Below is a small trained network, with its code and all its weights. Each question gives an input and a class and asks what happens when units are switched off, that is, made to give their printed mean instead of their output.

import numpy as np


def w(rows, s, z=0):
    codes = np.array(rows[::2]) - 128.0
    scale = np.full(codes.shape[1], s)
    scale[-1] = z or s
    return codes * scale


def norm(h):
    return h / np.sqrt((h * h).mean(-1, keepdims=True) + 1e-5)


def f(y):
    return y / 2 * (1 + np.tanh(0.7978845608 * (y + 0.044715 * y**3)))


def log_softmax(a):
    a = a - a.max(-1, keepdims=True)
    return a - np.log(np.exp(a).sum(-1, keepdims=True))


def net(x, mask):
    res = np.array(x, float).reshape(1, 4) / 4 @ E
    u = 0
    for l in range(4):
        y = f(norm(res) @ A[l][:, :-1].T + A[l][:, -1])
        res = res + np.where(mask[u : u + 9], y, B[l][:, -1]) @ B[l][:, :-1]
        u += 9
    return log_softmax(norm(res)[-1] @ U[:, :-1].T + U[:, -1])


A, B = {}, {}
E = w([
[119,83,28,216,114,107,167],'x0',
[243,129,97,117,86,165,148],'x1',
[150,33,75,51,175,108,76],'x2',
[179,209,84,202,98,19,2],'x3',
],0.0063)
A[0] = w([
[127,82,69,49,136,121,102,40],'L0N0',
[99,92,142,91,156,161,180,76],'L0N1',
[144,41,129,224,113,126,141,22],'L0N2',
[27,87,165,139,136,62,126,124],'L0N3',
[145,123,189,86,81,152,107,3],'L0N4',
[254,84,152,133,93,68,189,124],'L0N5',
[213,151,165,71,100,132,134,3],'L0N6',
[196,154,111,136,171,180,157,8],'L0N7',
[147,155,80,106,172,171,199,69],'L0N8',
],0.0086,0.0026)
B[0] = w([
[229,215,115,159,192,52,214,211],'L0N0',
[104,71,162,161,75,23,80,253],'L0N1',
[120,94,73,159,236,209,110,179],'L0N2',
[65,214,41,48,109,155,105,251],'L0N3',
[170,99,88,187,191,254,122,155],'L0N4',
[12,161,86,84,94,109,121,249],'L0N5',
[48,127,85,134,150,165,78,197],'L0N6',
[119,116,64,64,101,176,207,141],'L0N7',
[115,116,130,146,73,153,135,181],'L0N8',
],0.0069,0.003)
A[1] = w([
[240,96,35,8,53,136,170,67],'L1N0',
[140,62,204,150,130,176,229,61],'L1N1',
[101,72,28,142,33,156,49,116],'L1N2',
[50,234,145,175,55,186,232,91],'L1N3',
[125,147,240,46,233,199,33,88],'L1N4',
[240,77,70,164,49,228,126,87],'L1N5',
[58,91,39,226,189,86,253,101],'L1N6',
[155,194,180,230,163,176,217,3],'L1N7',
[211,215,130,160,59,224,205,57],'L1N8',
],0.0051,0.0024)
B[1] = w([
[36,190,147,82,218,121,146,182],'L1N0',
[175,157,175,132,78,91,79,171],'L1N1',
[132,173,138,90,94,149,126,215],'L1N2',
[204,120,87,92,228,32,147,246],'L1N3',
[132,192,111,250,158,243,77,205],'L1N4',
[10,200,110,116,149,143,87,156],'L1N5',
[171,140,181,183,143,176,33,251],'L1N6',
[161,116,74,182,255,105,221,122],'L1N7',
[37,174,139,65,231,88,152,156],'L1N8',
],0.0064,0.0031)
A[2] = w([
[206,139,174,86,240,64,125,223],'L2N0',
[161,185,198,225,48,80,184,249],'L2N1',
[135,141,112,174,171,236,81,101],'L2N2',
[49,6,201,108,100,162,253,17],'L2N3',
[151,155,136,105,225,79,118,98],'L2N4',
[168,88,140,150,1,46,48,92],'L2N5',
[180,69,80,95,179,122,91,87],'L2N6',
[52,169,158,98,189,65,184,52],'L2N7',
[139,78,50,222,87,142,122,16],'L2N8',
],0.0075,0.0013)
B[2] = w([
[138,142,158,189,191,125,255,244],'L2N0',
[151,75,127,57,203,104,169,197],'L2N1',
[151,140,199,194,70,133,170,234],'L2N2',
[205,162,157,116,72,64,87,255],'L2N3',
[143,60,114,137,165,111,182,226],'L2N4',
[196,98,189,70,103,110,144,226],'L2N5',
[119,129,83,217,146,110,251,167],'L2N6',
[132,109,15,166,144,81,110,228],'L2N7',
[116,63,130,134,106,202,129,175],'L2N8',
],0.0076,0.0037)
A[3] = w([
[58,188,70,65,96,98,112,134],'L3N0',
[167,118,146,134,126,55,255,178],'L3N1',
[89,49,83,231,44,219,152,3],'L3N2',
[230,133,79,154,153,48,95,111],'L3N3',
[157,94,60,216,59,140,115,175],'L3N4',
[202,122,201,142,75,65,96,160],'L3N5',
[164,185,85,21,85,190,187,96],'L3N6',
[200,95,191,94,56,60,101,26],'L3N7',
[154,131,181,160,152,195,100,77],'L3N8',
],0.0075,0.0026)
B[3] = w([
[38,85,111,141,63,95,55,197],'L3N0',
[183,51,144,113,108,84,142,254],'L3N1',
[155,251,142,179,135,228,132,173],'L3N2',
[141,121,165,81,98,168,202,247],'L3N3',
[117,175,254,116,184,147,116,186],'L3N4',
[209,56,172,72,56,224,55,238],'L3N5',
[82,155,65,150,95,48,25,147],'L3N6',
[185,55,240,24,70,78,70,217],'L3N7',
[149,232,100,212,201,203,86,152],'L3N8',
],0.0074,0.0053)
U = w([
[178,85,177,72,70,126,108,84],'0',
[146,107,84,144,183,79,232,169],'1',
[116,180,146,175,139,250,122,191],'2',
[26,141,51,112,103,99,90,3],'3',
],0.015,0.00038)

Each question gives the input, the list of numbers given to net, and the class t.
The units are the neurons (one row each of A and B). Each row of codes is followed by its name. A weight is (code - 128) times the scale printed after its matrix; where a second scale follows, it is the last column's (A, B and U).
mask holds one flag per neuron, layer by layer. A switched-off neuron (its flag False) gives its mean, the last column of its row in B, instead of its output. The means were averaged over made-up inputs and are rounded, as every weight is.
A unit's drop is (log p(t) with every unit on - log p(t) with that unit switched off) / (log p(t) with every unit on - log p(t) with every unit switched off).
The circuit of an input: a set's keep is (log p(t) with only the set's units on - log p(t) with every unit switched off) / (log p(t) with every unit on - log p(t) with every unit switched off). Starting from the 12 units with the biggest drops (on a tie, the unit counted first), units are removed one at a time, each time the one whose removal leaves the highest keep (on an exact tie, the one counted first), for as long as the keep stays at least 0.8.
units of the circuit, in order: the units of the circuit, biggest drop first
k most important neurons: the k neurons with the biggest drops, biggest first
k most important neurons of layer l: the k neurons of layer l with the biggest drops, biggest first
drop when u is switched off: that unit's drop, to one decimal
input [-6,7,-7,-6], class 1: 4 most important neurons : [L1N3, L1N8, L0N3, L1N7]
input [-3,6,6,3], class 1: 2 most important neurons : [L0N0, L0N3]
input [7,-4,-6,-7], class 0: 3 most important neurons : [L2N3, L1N4, L0N0]
input [5,-3,3,1], class 2: most important neuron : [L1N3]
input [4,-3,8,6], class 1: units of the circuit, in order : [L2N6, L0N0]
input [-1,-8,8,3], class 1: units of the circuit, in order : [L0N0, L2N0]
input [8,5,-6,-5], class 2: 3 most important neurons : [L0N2, L1N6, L0N0]
input [-5,8,5,-7], class 3: 3 most important neurons : [L1N0, L1N5, L3N6]
input [-8,8,5,7], class 2: 3 most important neurons of layer 1 : [L1N4, L1N0, L1N1]
input [-6,8,8,-6], class 1: units of the circuit, in order : [L0N0, L2N0, L2N6]
input [2,6,5,5], class 3: 2 most important neurons of layer 0 : [L0N5, L0N1]
input [4,-8,-6,1], class 3: 2 most important neurons : [L0N3, L0N0]
input [4,6,-7,-2], class 1: 2 most important neurons : [L1N3, L0N3]
input [1,-6,-8,8], class 0: 3 most important neurons : [L0N0, L2N5, L1N0]
input [-4,4,8,-6], class 1: 2 most important neurons : [L0N0, L1N0]
input [3,-2,-2,0], class 2: most important neuron : [L0N2]
input [7,8,-3,-5], class 3: 2 most important neurons : [L0N7, L1N8]
input [8,7,-2,-1], class 2: 3 most important neurons : [L0N2, L1N6, L0N3]
input [5,-3,4,-1], class 2: 2 most important neurons of layer 1 : [L1N3, L1N6]
input [-4,0,3,-3], class 2: 2 most important neurons of layer 0 : [L0N4, L0N6]
input [8,4,3,5], class 2: most important neuron of layer 0 : [L0N2]
input [-8,6,0,-7], class 2: 2 most important neurons of layer 1 : [L1N4, L1N5]
input [1,4,5,-4], class 1: drop when L0N0 is switched off : 2.2
input [6,8,2,4], class 3: drop when L1N0 is switched off : 0.2
input [-5,-8,-5,-2], class 3: drop when L0N3 is switched off : 0.8
